In the rows, 128 means zero.
Each row has a class, written as a number after it.
[140 110 108  66 116 100 202 156 155 163 140  84 137 226  92 124 198 159
 114 139 167 139  86 136 134 157 123 106 101 161  55 187  92 133 120 104
 103  56 165 100  86 168 106 139  90  82 134 130 136]	0
[120 133 136 111 131 109 119 120 159 123 144 131 116  67 152 114 177 129
 128 124 129 108 111  78 127 147 130  91 149 116 113 134 144 157 109 118
 136 153 128 139 131 146 151 121 144 152 131 128 116]	8
[114 130 146 127 102  56 119 163 143 142  85 155 111 183 157 130 132 196
 144  97 125 125  69 147 130 125  88  93 130 164 107 152  84 104 107 130
  96  86 159 109 106 156 160  82 122 102  90 127 122]	7
[138  74  88  53 139 142 139 115 128 102  97  81  92 167 136 119  98 112
 119 181 145 160 137 165 114 170 144  61 163  66  93 164 141 110 132 129
 108 105 144 133 107 157 155 137 101 111 104 100  95]	3
[119 133  84 162 107 122 109 130 128 119  98 105 122 116 127 148  94 122
 132 124 105 124 141 111 125 122 137 108 113 123 148 151 142 135 120 166
 143 161 153 170 149 119 141 128 181 105 118 148 112]	4
[138 152 131 135 138 123 102 123 165 128 137 128  97 107 120 131 151 118
 111 123 132 116 103  89 147 128 146 110 147 111 116 127 152 146 127  93
 136 136 138 119 126 139 165 111 143 142 112 138 121]	5
[126 121 124 124 123 125 149 138 108 108 113  91 125 195 108 143  93 119
 109 155 123 124 134 148 142 118 116 118 144 113 117 180 122 120 107 137
 126 129 126 134 143 133 150 120 140 124 121 146 130]	2
[125 145 107 103 135 104 172 136 137 123 163  89 127 167 116 152 125 144
 119 112 144 109 135 137 138  97 138 112 132 146 115 163 102 130 149 141
 121 139  95 126 142 132  93 129 127 110 149 144 120]	1
[146 155 123 104 127  98 185 136 127 127 164  84 124 170 102 149 124 142
 110 114 156 125 129 143 144  98 156 106 128 140 104 150 103 109 153 137
 124 116 115 122 121 124  93 120 123 101 151 142 126]	1
[197 176 156  41 133  87 174 127 128 135 174  89 144 112 118 151 133 141
 120  97 152 160  92 183 117 150 208  68 131 123  96  97 123  89 153 116
 115 100 154 118  62 111 109 143 190 124 123 127 119]	8
[112 139 126  96  96 122 104 138 131 124 116 131 152 142 154 128 125 164
 133 183 123 125 179 117 113 171 147  83 139 118 111 141 126 132 143 157
  74 150 136 115 107 117 159 131 143  97 180 106 118]	0
[114 118 108  94  97  96 135 102 152 120  97 134 118 233 133 115 201 147
 105 177 176 157 139 169 124 143 116  74 120 135  91 217  87 103 131 143
 105  85 149  73  98 139 121 133 102 126  93  95  96]	0
[127 138  79 148 115 129 119 137 129 116  95 107 127 121 131 142 101 115
 122 119 105 122 150  96 123 122 127 111 121 123 131 154 131 158 115 162
 146 172 143 172 154 131 141 127 168 100 129 155 123]	6
[177 162 129  67  95 130 161 137 181 156 142  89 122 122 104 140 105 114
  96 178 112 134  71 168 121 194 226  79 139 135  72 134 157 104 194 160
 102  75 180 121  99 126 171 170 134 114 103  99 103]	2
[142 148 114  97 121 115 167 132 138 120 160  93 141 140 118 138 119 133
 102 119 134 120 115 136 131 122 167 111 142 135 106 145 120 119 164 143
 110 122 121 136 134 125 102 141 141 122 154 142 119]	2
[130 132  83 155 105 122 117 128 123 118  97 110 125 113 117 132 101 134
 136 128 105 116 141 105 126 123 140 116 118 117 146 153 136 142 124 169
 136 161 143 163 143 117 139 125 171  99 119 145 125]	0
[123 129  81 161 106 120 117 131 127 119  90 111 130 109 135 127  98 121
 138 122  96 127 145 109 128 127 137 123 109 128 148 151 132 152 120 176
 141 169 145 174 152 127 138 129 174 103 126 147 124]	8
[167 137 167  80  70 116 141 149 153 145 101 144 130 165 135 152 108 153
  68 133 123 154  61 168 125 172 203 118  88 134  98 130 142 103 158 161
 132  55 220 134 100 140 177  99 166  72  95 112 116]	3
[142 146 112 104 118 110 167 135 137 128 159  96 137 169 130 144 132 136
 103 109 141 128 109 153 135  98 157 125 138 145  96 157 106 117 159 134
 117 112 125 128 133 127  96 119 127 112 151 138 127]	2
[109 136 137 126  78 119 108 160 139 123 132 136 149  90 160 126 115 143
 125 130 135 134 195 100 122 157 135  83 143 149 122 137 103 130 129 154
  85 128 143 119 130 119 147 149 146 116 161 132 115]	1
[143 147 114  95 147 114 166 140 135 116 160  87 133 182 111 149 128 138
 110 105 131 121 131 133 142  97 140 110 135 146 107 151 105 128 159 120
 115 124 103 124 137 144  95 134 128 117 158 153 125]	7
[129 127  86 154 110 118 111 134 120 103  91 109 127 107 126 128  90 118
 135 125 103 133 145 109 121 116 131 119 115 123 153 152 131 139 112 164
 138 164 151 177 154 115 142 136 182 108 127 149 118]	3
[146 166 160  71 136  83 120 167 158 110 119  96 149 252 123 118 173 114
 110 165 128 152 116 146 144 109 133 157  60 208  44 148 117 132 132 120
 101  48 155 168 109 191 110 115 126 113 188 130 137]	7
[109 141 154 105 148 102  82 116 184 123 120 167 125  34 126 112 181 117
 148 129  97 116 100  58 123 144 143 105 124 131 122 106 165 173 141  98
 155 142 132 139 126 138 150 124 129 148 122 124 104]	0
[115 120 133 132 108 103 147 151 106 110 122 105 124 185 108 138 116 116
 121 146 133 130 132 160 148 104 100 141 141 126 120 191 114 121  98 124
 139 118 113 131 130 144 125 123 122 134 114 137 131]	5
[116 134 138 121 121 104 145 148 114 114 109 107 119 211 110 144 113 121
 126 153 127 134 138 149 144 115 107 118 130 124 109 177 116 125 111 135
 129 121 126 120 131 137 134 122 130 120 124 136 127]	4
[115 103 161 104 158 138 103 142 122  96 140 177 142 108 172 147  93 148
 118 140 143 154 204 101 111 152 125  74 154 115 129  98  96 150 145 108
 121 147 134  83 114 122 137 152 120  83 171 110  93]	1
[144 143 106 102 120 100 174 148 126 125 156  95 134 179 121 149 117 146
 126  98 128 116 121 153 142  94 147 131 137 150 102 157  92 127 163 141
 107 118 102 128 136 138  92 126 124 119 160 138 127]	7
[134 132  80 156 113 124 108 130 124 120  89 117 126 103 122 133  99 127
 140 124  99 127 136  95 127 116 136 120 110 131 149 138 127 139 123 162
 133 159 148 169 146 120 149 131 175 106 120 151 118]	7
[101 125 140  74  91  67 132 157 167 130 139  89 125 195 115  78 159 133
 130 106 134 110 126 191 136 155 140  80 138 160  46 248 100 155 108 147
 152 106 150 118 114 166  99 136 139 162 126 120 127]	8
[130 131 146 117 116 119 101 141 128  99 120 183 132 119 138 122 134 162
 142 168 144 153 205  91 129 147 132  75 148 144 123 120  83 124 128 115
  84 142 135  84 104 124 152 148 130  99 161 121 108]	7
[135 143 110 105 125 110 162 137 135 115 155  89 136 176 118 144 117 138
 115  97 137 111 127 154 134  96 145 122 146 148 109 160 110 126 151 132
 126 129 109 131 151 129  89 126 139 118 141 146 130]	3
[120 117 132 131 118 115 145 140 100 112 122  97 125 189 107 138 100 113
 117 143 119 127 135 156 139 113 110 133 128 118 126 179 116 126 105 137
 141 136 113 136 137 137 128 125 141 128 118 134 130]	5
[140 160 112 110 116 111 168 143 134 126 164  90 130 171 118 144 128 149
 117  99 137 119 119 145 136  94 144 130 134 149  98 154 107 133 152 130
 117  99 121 131 126 140  90 118 117 101 156 151 135]	0
[112 147 141 136 137 132 118 124 112 124 135 127 135 133 130 123 142 141
 135 160 133 141 171 115 119 146 123 106 112 141 140 113 113 139 124 123
  90 129 116  80 118 123 147 155 130 106 175 114 111]	8
[116 129 120 112 156 115  87 130 166 115 120 132 108 132 161 114 151 114
 111 117 128 133 129  78 134 108 129 100 160 116  92 136 134 156 132  94
 105 136 137 135 141 145 165 113 130 149 127 137 111]	2
[137 175 142 114 114 103  90 158 171 125 140 145 113  63 135 137 169 139
 116 115 108 129 104  63 124 112 127  97 156 134 117 126 155 137 122  82
 127 110 174 153 125 150 152 113 129 138 118 157 123]	3
[134 160 179 119  99 127 144 170 131 110 141 124 105 185 103 117  88 184
  82 103 131 148 127 178 143 115 161 106 154 171 114 144 110  99 134  95
 138  88 220  80  98 151 144 113 138  73  80 157 135]	8
[141 151 111  98 107 117 160 147 130 118 159  95 143 162 137 148 137 133
 100 100 145 124 117 140 138 103 140 118 140 127  96 158 110 124 139 142
 131 117 121 149 129 139  91 111 132 122 141 146 136]	6
[115 116  96  43 139 138 143 169 176 128 126 106 126 168 168 125 192 175
 103 140 120 168 151 101 123 125 127 124 111 133 102 168  66 159 148 100
 103 112 183  77 109 159 161  96 106  72 134 107 106]	7
[128 152 140 128 133 131 122 131 161 139 152 137 126  56 119 134 198  93
 120 146 152 140 106  46 138 120 115 115 123 128 109 104 149 125 101  74
 147 133 130 135 114 116 148 131 122 139 132 151 122]	1
[118 126 158 131 123 100 103 132 142 113 128 138 101 123 118 120 194 102
 129 130 153 133  81  79 140 121 106  92 133 135 107 162 131 134  96  79
 158 130 142 117 141 114 150 128 133 163 115 146 115]	4
[163 120 136  99 113 152 159 139 112 144 112 151 102 192 115 174  64 180
 121 136  82  96  92 129  93 187 172  96 107 110 114 154 107 146 158 155
 134 150 112 171 130 127 187 114 151  75 109 121 132]	0
[116 119 138 136 104 122 147 148 109 111 123 101 128 177 112 140 101 112
 115 140 118 130 132 171 141 106 103 132 126 128 127 178 124 120  96 137
 135 124 114 138 133 141 130 125 135 132 104 136 134]	5
[117 130 126 128 116 122 143 150 116 112 109 109 126 196 127 150 108 113
 114 132 117 130 137 146 146 106 105 129 139 121 118 174 113 138 105 131
 136 136 126 140 143 145 141 113 133 123 112 143 135]	6
[114 131 138 130 117 112 140 154 128 113 117 106 125 183 112 153 113 116
 125 151 122 126 132 146 143 119  94 118 131 136 121 172 127 111 104 132
 137 117 125 129 137 139 131 124 125 129 116 145 125]	4
[120 130 140 142 134 123 119 151 126 132 138 137 140 189 138 139  98 144
 120 162 129 129 184  97 120 140 109  92 129 148 112 130  89 124 124 113
  81 150 101 111 132 108 148 149 140  99 183 139 132]	2
[147 149 113 114 118 109 173 142 115 120 172  92 119 159 103 151 113 136
 108 102 147 122 122 156 140  95 148 113 141 141 111 154 108 101 144 127
 125 120  95 127 127 128  82 131 124 108 154 153 124]	5
[119 138  82 164  99 119 113 134 131 128  97 102 122 109 125 140  94 122
 134 126 105 121 139  99 129 113 132 125 109 139 147 158 132 145 115 164
 140 160 154 178 157 125 148 124 171 100 119 157 124]	1
[139 136 139  90 146  97  82 142 159 119 111 144  93  55 115 100 154 123
 134 142 123 138 114  45 119 153 130  79 132 117 122 107 149 124 122  81
 145 118 153 144 120 125 145 129 121 131 143 146 112]	3
[144 116 179  86  65 140  98 193 173 115 138 149 151 110 171 107 119 129
  77  59 133 149 107 139 118 136 111 138 161 188  53 140 137 132 132  90
 129  42 234 104 123 185 146 122 104 158 101 155 143]	1
[105 108 150 121  77 119 140 179 152 148  73 150 128 132 130  76 125 181
 100  42  98 158  89 151 138 116 153 143 129 178 106 159  89 104 152  86
 137  10 218 108 108 136 204  98  94 129  63 137 123]	2
[136 130 115 113 125 135  96 143 154 112 147 152 126 110 136 134 167 127
 134 127 133 125  87  50 123 120 113  87 128 123  88 127 133 146 124 106
 118 139 119 143 134 121 152 144 136 159 125 147 115]	4
[124 129  91 151 119 116 110 137 132 104  91 120 124 115 135 130 101 128
 127 116 102 131 143 101 123 114 125 116 121 126 149 153 126 144 118 153
 141 156 149 170 155 126 148 128 172 106 124 152 115]	3
[162 140 127  72  94  87 163 137 148 120 113 130  97 181  72 101 113 163
  95  96 154 135  94 184 109 144 171 105 104 167  45 162 122 126 159 127
 122  49 174 109  83 175 112 134 115 126  97 116 109]	5
[122 119 132 137 122 123 142 139 112 110 108 106 124 186 112 138  95 125
 105 143 121 123 134 150 141 110 108 122 144 117 125 182 117 127 104 132
 136 129 138 128 147 135 144 114 137 123 104 140 135]	2
[126 147  89 158 115 113 107 140 129 109  93 102 122 128 122 137  94 130
 130 130 103 124 146 101 124 118 132 111 121 129 145 157 134 148 115 153
 141 164 153 172 154 125 149 124 184  89 133 157 125]	3
[117 120 146 144 103 119 104 171 129 115 126 162 167 128 163 118 102 139
 102 133 127 155 207  99 130 156 102  95 158 114 111 135  84 107 119 139
 112 116 166 100 104 125 125 139 133 113 168 126 122]	2
[113 143 142  87  96 121 120 139 118 140 105 113 181 172 148 109 133 127
 133 134  68 156 107 153  99 154 112 120  79 148  85 175 102 116 111 162
 115 104 126 184 111 168 137 112 148 110 158 135 146]	2
[115 114 143 133 120 118 154 143 108 106 111 100 136 197 109 136 101 117
 117 132 117 122 143 159 145 104  93 126 134 122 116 195 111 122  94 140
 134 135 112 138 140 135 142 117 128 137 116 142 135]	0
[139 131 147 123 124 102 105 143 122 109 151 154 131 117 136 139  94 143
 137 144 138 131 177 113 126 151 135  76 150 138 134 121 103 116 132 118
  94 154 100 109 115 111 131 163 146 122 188 137 111]	5
[112 146 150 128 100 110 122 149 123 119 135 139 139 145 130 127 130 149
 120 177 149 134 201 101 125 151 127  75 152 132 106 138 108 101 133 144
  90 135 136  92 110 117 130 141 120 103 163 111 111]	4
[125 149 145 106 143 114  96 135 187 117 135 154 106  74 148 124 170 122
 118 111 110 120 113  55 127 137 122  95 145 122 111 139 126 170 126  89
 151 131 146 148 134 139 155 122 129 152 122 148 111]	0
[147 166 140 109 134 116  92 137 141 128 134 126  94  59 104 115 178 123
 118 146 136 132 110  34 142 133 156  76 145 114 117  92 154 111 113  66
 149 126 165 131 111 111 167 117 138 125 143 150 119]	6
[135 170 103  95 106  79 117 150 162 118  91 119 131 126 163 135 134 140
 163 141  64 130  78 151  93 185 129 101 111 120 105 148 119 147 166 183
  76 110 136 164 110 175 139 120 139 140 120  76 111]	2
[112 123 143 130 118 105 156 143 109 120 108 113 136 194 116 131 127 117
 122 142 120 139 139 148 145 114  95 132 123 130 117 164 114 121 100 135
 136 118 129 119 128 148 122 115 120 123 116 136 135]	8
[128 120 142 120 138 112  86 148 175 103 136 150 142  87 159 141 187 125
 112 130 140 144 108  75 133 112 113  97 143 130 106 141 129 147 116  64
 146 107 152 144 124 132 158 113 131 152 115 132 116]	2
[121 134 136 116 122 118 150 140 111 107 116  98 139 182 109 150 108 113
 122 154 116 132 137 154 147 107 116 129 135 127 118 175 108 126 107 137
 131 142 124 134 137 138 141 122 145 121 118 135 124]	7
[111  77 153 116  82  92 154 143 162 135 107 131 164 122 147  98 195 114
 128 142 147 153 118 133 132 141 139 116  90 153  72 159 111 126 128 143
 151 105 176 152 103 138 116  98 103 125  98  60 132]	1
[119 117 132 131 115 118 155 147 106 108 116 108 126 175 119 140 106 112
 117 143 118 137 153 154 140 120  94 124 139 120 133 172 104 116 103 137
 130 126 114 123 134 141 124 130 122 127 114 132 127]	5
[131 115 119  97 142 100 108 139 157  98 122 134 123 114 144 120 198 104
 140 135 144 140 120  57 150  96  97 103 149 129  83 123 125 143 107  82
 128 121 130 119 131 138 143 120 121 169 133 141 113]	7
[133 148 139 110 126 115 106 124 140 118 130 139 128 102 150 129 112 145
 130 163 143 134 181  88 134 162 175  67 162 131 124  97 113 125 145 138
  68 146 142  98 126 102 167 141 153  94 185 131 103]	2
[123 125  84 160 105 126 108 130 128 112  94 111 121 116 138 124 101 125
 133 121  98 125 146 103 122 116 121 112 116 124 143 161 127 141 112 169
 135 159 152 175 148 122 145 126 164 111 126 151 121]	0
[128 143 129  86 129 129  85 152 163 109 133 143 114 118 143 121 193 131
 112 124 147 126  95  63 141 124 141  95 158 125  83 124 146 135 116  68
 132 127 159 122 129 123 162 111 144 130 148 151 117]	3
[116 122 126 129 125 121 153 143 117 119 117 108 127 196 105 148 119 123
 116 150 137 123 136 144 146 100 100 133 130 135 116 187 112 131 101 122
 128 139 122 125 140 138 143 125 121 121 113 137 132]	1
[151 105 114  38 107 140 156 148 197 155 134 108 166 145 124 107 149 114
 101  78 140 116  51 134 136 229 164 126 119 139  56 201  79 147 161 133
 121 105 153 116 128 140 157 161 138 175 137 125 122]	1
[115 119 136 112 170 151  95 126 177 101 140 156 126  99 138 132 152 118
 112 120 115 114 127  70 139 105 108  88 133 124 114 135 133 162 103  88
 144 157 102 149 143 134 162 135 136 143 122 155 112]	0
[121 122  76 168 106 118 115 128 133 113  90 119 121 115 134 132  97 120
 132 127 100 131 139  99 121 121 125 116 120 126 142 160 125 150 122 163
 134 162 152 170 156 128 140 128 163 108 123 151 117]	2
[127 133 122 126 119 130  87 127 134 129 125 161 113  90 114 109 173 125
 144 111 135 122  79  65 123 120 111 129 118 134 105 112 140 146 111  84
 147 127 110 122 131 125 137 115 128 145 119 152 134]	5
[117 153 151 131 150 108 114 137 160 129 144 154 106 103 141 136 184 125
 116 118 137 143 136  47 132 122 115  90 139 138 123 113 134 157 113  78
 122 149 139 115 127 146 144 125 125 114 136 165 114]	8
[139 138 121 105 115 118 177 141 134 116 160 101 137 165 131 158 114 136
 109  93 137 123 123 148 131 107 138 117 132 138 102 151 109 124 151 147
 128 118 120 133 137 136  93 121 131 120 140 145 124]	4
[134 124 161 106  64 101 162 114  78 147  87 110 115 112 116  94 101 123
 158 106  90 176  76 199 112 181 142 149  86 149 125  84 109  96 146 111
 121  16 156 110  96 175 102  94  91  89 144  95 148]	5
[140 141 115 114 112 118 166 136 125 128 160  98 135 155 124 139 113 130
 114  86 136 119 113 151 135 110 154 129 135 142 109 144 111 133 151 141
 131 126 120 142 137 136  87 125 130 118 145 143 136]	6
[171 155 142  63 109 125  93 124 172 131 115 151 131  83 140 154  91 105
 110 116  90 140  88 175 135 193 218 113 150 109 133 119 165 156 179 131
 177  97 200 119 115 131 140 158 196 145  87 132 111]	8
[126 128  73 159 105 128 115 129 121 126  92 107 125 117 133 140  98 118
 130 119 105 124 136 111 125 123 140 118 112 119 149 148 136 149 116 167
 143 165 149 184 150 122 141 128 176 105 117 145 124]	6
[123 132 130 129 106 117 147 137 118 117 107 104 134 196 108 140 105 120
 124 147 115 124 127 152 144 118 108 133 127 118 116 176 126 128 111 146
 119 124 121 140 131 142 137 114 133 127 112 143 142]	0
[135 148 103 103 122 110 164 134 145 119 142 108 131 166 133 142 131 142
 115 106 138 129 117 146 149 107 151 121 137 142 108 151 105 138 157 141
 123 116 121 121 136 140  98 122 124 104 141 147 124]	8
[130 144 105 114 119 112 170 137 139 121 161 100 131 185 134 143 125 142
 109 104 139 124 118 141 135 104 139 120 143 148  96 158  97 136 153 138
 108 116 125 121 140 142  93 126 126 108 155 151 125]	2
